(in the rows, 128 means zero)
Each row of numbers belongs to one of the elements below and depends on some of the facts about them. Some rows are named. Which element is each other row?

Facts:
γ: refers to; σ: is of sort
{drilo grupla} γ mevo
{drilo} γ trekar
{flevi drabron geplil} γ nabepli
{flevi} γ kerul
{flevi vabrak fupla} γ bodribrur
{flevi} γ banan
{zagol} γ ramer
{zagol drabron grupla} γ pibuplus
{zagol} γ toflaplal
{zagol} γ gruflo
{zagol zastel gafi} γ flotabes
{nibe pamodrin manak} γ seki
{zigrezi desti rozul} γ lodri
{zigrezi grupla defi nozik} γ skeklupla
{zigrezi luklil} γ sefen
{rasal skotrus} γ klarutom
{rasal bebranu gafi} γ tuvuk
{nagik greson} γ gadreruk
{nagik bebranu defi skidrel brutu} γ navuru
{nagik luklil} γ pomirim
{nagik brope} γ zuda
{nagik ziple rufor} γ groste
{drabron kinor pamodrin} γ grugun
{drabron ziple} γ tebrus
{zufopli kenoti} γ davol
{zufopli} γ peklis
{zufopli tribaskek fupla} γ bazem
{bebranu} γ flavel
{bebranu gilok} γ biflubrok
{todrus} γ sturastal
{kluden nitogron} γ ponor
{kluden bruskel} γ togon
{geplil} γ flatroze
{geplil dudru grigre greson} γ plobrivom
{geplil dudru} γ dreplikor
{geplil fleflok} γ mono
{bunun} γ fluzo
{bunun nitogron gafi} γ grubel
{bunun} γ lanu
{bunun} γ fevok
{grupla fefudrir} γ dreger
{grupla} γ sugrarur
{grupla} γ gribrek
{tribaskek pano brutu} γ brabok
{tribaskek grigre greson} γ trigak
{tribaskek defi} γ kolek
{tribaskek kinor troskon} γ gogeler
{pliskar zastel} γ skebek
{pliskar} γ floklok
{pliskar} γ palisen
{bruskel} γ vago
{bruskel} γ liben
{kinor fefudrir} γ gazonok
{kinor pano brope} γ goklak
{kinor} γ sasal
{skotrus fefudrir} γ letos
{skotrus desti plika pamodrin} γ tubrasik
{nitogron} γ tatrutral
{nitogron brukler} γ bedragrin
{vabrak pano} γ viloma
{dudru} γ pavuk
{dudru stasku} γ poskas
{dudru ziple zastel} γ sostu
{dudru plesim} γ razedram
{ziple greson} γ skelim
{ziple pepu} γ gradrek
{sudrin} γ vukur
{sudrin reko manak} γ breski
{nozik} γ flukir
{nozik} γ zelastal
{desti rufor} γ fibrar
{desti} γ stifir
{fefudrir brukler} γ trikiplum
{beklen} γ kava
{beklen pano skidrel kenoti} γ flavula
{zapom} γ skikom
{zapom rozul} γ stimo
{zapom pepu} γ likorum
{zapom nitrik} γ grikur
{pepu stasku} γ skitra
{pepu pamodrin} γ semon
{reko pano} γ skevubrek
{reko} γ gruklus
{plika} γ zeklur
{plika kenoti brukler} γ pedil
{pano} γ nogruser
{pano rozul} γ klabru
{pano rozul} γ susum
{gafi} γ rolos
{brope greson} γ susak
{brope} γ brizur
{brope luklil kenoti} γ flobrik
{luklil fupla} γ skurol
{greson} γ flibra
{greson brukler} γ veru
{rozul fupla plesim} γ pabrol
{manak} γ brada
{kenoti} γ flugok
{kenoti} γ gigigra
{plesim} γ ristegra
{brutu} γ lafo
{brutu} γ vonebak
{brukler} γ luklol
{brukler} γ grutram
{stasku} γ zibrin
{stasku} γ klerogre
{kerul seki tatrutral klarutom skebek zuda grupla fevok navuru plobrivom bruskel gribrek vabrak skevubrek liben skitra luklol groste rufor plika flukir vago} σ 979
{drilo pedil gruklus razedram gogeler tribaskek flugok brada zelastal vonebak trikiplum gafi stifir skidrel gazonok poskas fupla plesim} σ 638
{viloma zufopli ponor davol flavula skurol kinor dudru veru ziple kava fefudrir pepu tuvuk mevo nitrik brutu sefen grutram nabepli} σ 293
{flevi grugun zibrin zigrezi sostu nagik vukur kluden geplil sugrarur defi pliskar trigak susak gilok skikom tebrus skelim klerogre luklil troskon susum bazem pibuplus kenoti} σ 306
{zagol drabron flatroze brizur pomirim todrus biflubrok sasal bedragrin grikur banan gruflo fibrar sudrin grigre desti beklen semon pamodrin pano pabrol fleflok mono gigigra palisen pavuk gradrek stasku flavel brabok} σ 131
{nibe fluzo floklok togon letos gadreruk nitogron peklis sturastal nozik flotabes reko kolek zastel brope flobrik greson rozul manak stimo grubel breski likorum lodri} σ 392
{rasal flibra goklak bebranu bunun trekar lanu bodribrur skotrus ramer toflaplal dreplikor lafo ristegra nogruser klabru zapom rolos skoneman skeklupla dreger zeklur tubrasik brukler} σ 446

Some rows with their names:
geplil: [136  94 105 174 120 121 134 148 123 145 116  82 191  93 103 117 101 140
  96 133 143 140 149  97 132 129 157 156 142 155  76  84 112 144 132 167
 153]
greson: [142  70 133 182 123 129 119  99  92 130 140  85 198 113 131 126  93 144
 104 120 151 131 153  92 152 134 166 140 138 128  81  85 121 134 130 164
 152]
zastel: [119 119 140 163 134 137 167 144 154 134 112  84 121  94 101 106 121 115
 131 107 164 131 137 144 121 128 147 120 142 102 114  89 133 149 148 156
 156]
fupla: [152 148 131 130 119 136 160 167 195 145  98  88 175 103 119 152 105 125
  60 113 126  91 133 196 141 137 154 122 167 185  90  93 142 150 134 153
 138]
brukler: [140 132 145 161 123 141 155 133 132 138 131  82 174 122 141 122  96 128
 104 140 172 106 137 112 116 126 145 120 121 124  85  93 115 132 110 142
 157]
klarutom: [157 179 134 166 116 138 153 189 128 123 166 104 157 124 165 130 139 134
 109 144 154 118 157 135 168 139 131 111 133 104 114 102 110 145 118 138
 139]
klerogre: [153 155 133 154 118 152 151 141 147 124 155  93 143 121 137 122 139 135
 122 124 147 125 152 143 170 135 142 119 137 123 127 139 112 139 118 140
 145]
stimo: [156 153 143 143 111 157 155 128 156 131 150  94 129 125 141 142 138 136
 124 117 142 116 136 153 178 138 136 111 140 133 127 134 110 145 116 145
 138]
luklol: [153 156 132 155 119 148 149 137 139 132 153  94 151 126 140 122 135 137
 118 132 150 124 157 142 167 134 135 118 127 128 122 142 106 137 115 134
 146]
kolek: [161 157 129 160 115 155 139 132 134 122 140 109 168 124 153 121 132 135
 112 127 144 122 153 140 178 143 166 111 138 126 130 162 112 131 121 130
 138]
ristegra: [155 159 132 145 115 153 152 146 145 130 158  93 149 120 139 129 138 137
 112 124 143 121 149 152 171 137 139 118 137 135 123 137 109 141 118 141
 140]
seki: [172 186  98 162 104 187 157 155 159 101 130  93 148 104 135 137 148 132
 133 121 167 131 142 110 199 134 123 148 130 110  92 119 127 133 108 132
 161]
flavula: [157 175 129 132 119 152 139 126 197 132 167  79 180 145 126  97 112 142
  99 123 151 130 168 151 137 131 118 129 110 114 127 186 132 144  96 119
 151]
gogeler: [157 170 130 160 149 148 135 105 110  69 146 105 167 140 149 127 136 123
 109 124 160 110 164 184 188 142 169  97 153 156 127 144 132 103 148 130
 144]
mevo: [150 166 123 150 123 153 157 138 150 139 134 100 147 116 128 116 135 130
 130 138 150 126 140 137 163 135 158 113 132 141 132 161  98 134 116 132
 145]
brizur: [155 161 131 150 116 151 148 135 149 127 158  96 151 125 139 123 135 135
 121 131 149 125 159 139 169 138 139 121 131 123 129 145 113 136 117 135
 145]
stifir: [156 165 128 153 116 153 146 143 150 122 161  99 150 124 144 130 135 134
 125 137 146 120 148 139 172 138 144 114 132 127 122 121 105 144 113 141
 144]
gadreruk: [155 147 130 162 117 149 139 128 136 125 162  96 154 127 137 122 132 138
 121 123 144 132 156 125 170 137 148 121 135 116 125 143 112 142 115 141
 144]
lodri: [159 164 135 147 107 158 150 135 168 139 143 106 148 119 152 142 130 133
 130 142 138 111 129 132 174 142 160 114 135 139 123 125  95 148 104 146
 139]
grubel: [148 149 145 154 115 143 173 166 112 150 155  92 139 119 146 117 143 135
 116 117 162 123 154 158 156 134 126 106 128 122 123 148 105 130 124 128
 143]

Rows to name:
No name comes twice in this set of rows, the named rows included.
[154 146 139 154 117 157 131 134 203 135 112  96 222 130 129  87  83 135
  90 108 154 128 148 120 105 143 162 129 123  53 116 154 170 153 105 124
 150] => skidrel
[165 156 132 165 105 158 127 144 167 129 143 116 199 126 151  94 125 140
 109 116 144 143 152 117 165 153 167 117 135  55 143 175 144 152 111 123
 133] => navuru
[141 132 139 158 117 151 157 136 152 132 112  91 159 107 129 124 110 125
 112 119 159 114 129 133 137 135 154 124 143 127  99  98 132 140 126 149
 152] => todrus
[130 130 155 172 119 131 179 203 111 154 113  98 148  96 139 107 127 120
 100 108 175 117 138 147 118 132 142 104 138  79 107  92 132 142 146 135
 145] => gafi
[150 139 138 150 124 141 150 135 158 129 107  89 176 117 130 133 103 128
  86 117 150 100 142 163 136 135 157 117 144 155  93 106 139 133 128 144
 146] => zufopli
[162 161 131 150 123 154 138 128 152 113 154  99 168 132 143 118 132 135
 103 117 147 122 163 157 175 142 150 115 142 131 125 155 129 130 122 129
 140] => brabok
[148 128 140 143 117 152 151 119 191 146 106  87 170 113 125 128  93 125
 108 125 144 110 119 134 127 134 165 121 139 136 104 114 130 147 110 149
 149] => luklil
[153 103 118 171 114 130 125 127  88 138 174  88 179 116 137 127 123 153
 106 131 138 142 165 105 180 135 144 139 135 147 103 121  95 135 122 156
 144] => plobrivom
[139 128 143 163 122 156 138 113 185 111 126  90 138 113 127 131 107 120
 141 128 155 121 119 107 140 138 166 117 142  82 111  58 139 166 125 167
 152] => rufor
[157 167 127 154 119 158 149 140 153 109 153  94 137 122 137 130 142 131
 134 130 154 124 148 140 178 134 134 122 137 114 121 118 116 141 121 141
 150] => semon
[148 149 138 166 152 149 139 108 116  73 102 101 175 128 142 127 109 112
  95 118 170  99 147 165 152 144 185 100 158 153 103 101 154 107 153 140
 150] => troskon
[144 154 129 149 121 150 157 142 149 132 154  90 127 117 122 116 142 130
 128 124 151 130 153 151 163 132 135 115 133 120 132 144 111 143 129 139
 148] => skebek
[142 167 129 161 156 149 144 110 141  63  98  97 175 128 125 120 110 106
 114 132 176 101 151 165 145 136 178 110 152 148 104  98 153 108 150 140
 162] => kinor
[165 137 110 171  95 201 173 149 164 125  81  85 156  83 112 140 122 128
 120  94 177 123 124  98 172 131 130 157 136 102  57  97 149 127 111 131
 169] => manak
[152 139 147 182 102 139 146 211 139 137 108 118 207 103 157 101 115 130
  82 106 158 127 139 123 134 155 170 111 151  26 105 102 165 160 133 128
 132] => bebranu

Now the same elements, written a new way:
Some rows with their names:
kolek: [105  97 134  73 113 112 140 122 192 101 162 147 146 159 109  88 138 113
 182 107 131 138 142 135  79 120 126]
skoneman: [105  87 140  87  97 111 135 137 173 101 157 132 148 155 111  87 142 119
 174 102 138 130 139 131  80 106 121]
brope: [100  54 189 107 116 122  99 111 163  79 111 145 155 158 109  81 144 109
 164  71 126 112 141 169  93 101 138]
greson: [ 96  56 162  90 132 118  98  79 164  61 102 142  93 145 109  86 138 111
 161  58 128 116 142 140  83 125 140]
gigigra: [108  76 145  73  91 112 125 142 180 103 148 131 158 155 107  89 135 118
 174 101 135 121 140 132  81 102 119]
rufor: [100  80 185 126 122 114  95  70 114  80 129 142 147 147 104  79 160 112
 142  71 124  79 141 173  89 104 146]
liben: [104  77 141  80  97 108 133 139 181 101 153 130 154 162 111  86 145 118
 177 101 140 133 142 127  79 101 123]
ziple: [103  95 173 142 123 119 110  79 101  82 122 135 138 152 117  80 164 100
 140  57 131 104 138 168  86  97 137]
susak: [106  79 138  66  98 113 130 122 168  95 150 133 147 151 110  87 135 116
 175  97 134 119 143 130  73 103 123]
zapom: [100  61 148 200 138 118 144 150 163  89 112 139 139 160 109  83 133 128
 158  68 147 109 129 151 136 114 147]
viloma: [102  83 149  74  92 120 136 157 147 102 147 130 143 156 110  87 138 128
 178 113 136 134 136 149  82 109 116]
flibra: [105  87 135  68  99 110 129 124 171  97 152 133 139 153 112  88 140 119
 176 100 140 126 142 125  78 109 120]
trigak: [103  77 123  58 111 112 136 103 199  83 146 140 104 149 109  88 127 119
 184  96 134 126 147 114  70 122 126]
drilo: [ 97  56 175 127 129 113 101 127 176  82 120 138 151 174 117  83 158 100
 160  74 134 150 130 160 102 115 139]
seki: [114  75 132 131  97 104 121 138 130  88 154 155 169 151  89  64 132 111
 164 116 120 151 131 116  66 101  92]
toflaplal: [108  88 142  90  94 112 129 136 167 103 159 129 158 166 115  89 148 115
 174 100 140 142 140 132  80 103 120]
tribaskek: [ 92  48 172 120 141 129 132  84 208  69 121 167 111 167 110  80 130 112
 188  81 117 137 144 171  86 131 145]
pomirim: [105  94 146  60  97 109 126 122 143 103 162 135 156 150 111  86 144 118
 167 105 136 111 145 141  75 100 129]
fefudrir: [101  38 186 133 115 116 100 103 201  81 118 142 149 183 107  85 159 104
 168  79 123 135 132 153 103 122 141]
zastel: [ 92  75 189 157 116 121 107 102 118  89 117 125 141 169 121  86 173 108
 151  57 131 138 137 163  85  95 133]

Name these rows:
No name comes twice in this set of rows, the named rows included.
[ 78  49 204 152 122 114 109  85 148  98 133 143 133 175  99  90 165 138
 162  76 110 144 128 138  92 137 140] => rasal
[113  96 121 132 101 112 157 146 167 105 155 131 150 155 112  86 136 125
 171  99 148 111 136 126  98 104 125] => likorum
[112 106 132 108  98 113 146 119 144 103 155 129 153 150 111  85 143 114
 166  96 142 111 141 134  81  96 123] => gradrek
[ 77  85 201 137 146 120 112  97 124 108 137 156 157 160  94  99 147 131
 161  69 110 159 128 149  89 143 142] => bebranu
[111  76 146  79  88 108 126 120 177 100 154 132 155 159 101  88 142 123
 169 106 130 115 137 126  82 109 123] => zeklur
[ 91  66 186 112 113 131 102 137 115  80 100 128 114 171 123  82 165 115
 162  88 127 156 125 177  98 129 120] => flevi
[100  97 155 112  90 115 135 121 145 110 163 122 157 171 120  92 162 117
 171  87 140 151 142 134  68  89 118] => flotabes
[ 95  69 159 116 129 117 101  98 134  70  99 129  93 152 115  86 150 112
 151  59 138 137 134 140  90 122 133] => dudru
[ 96  75 147  75  98 121 141 129 166  93 158 136 117 156 114  82 138 132
 190 119 134 124 147 150  77 112 124] => bazem
[ 77  48 190 106 124 128 108 133 115  75 116 132 104 163 117  73 156 135
 170 103 129 127 137 193 103 128 137] => fupla
[ 93  81 139  74 100 114 139 154 135  96 157 125 122 154 113  82 146 139
 177 121 141 115 141 148  91 115 124] => pabrol
[114  46 182 174 109 114  99  92 153  72 117 158 151 168  92  67 153 107
 150  90 106 121 122 143  98 123 120] => pamodrin

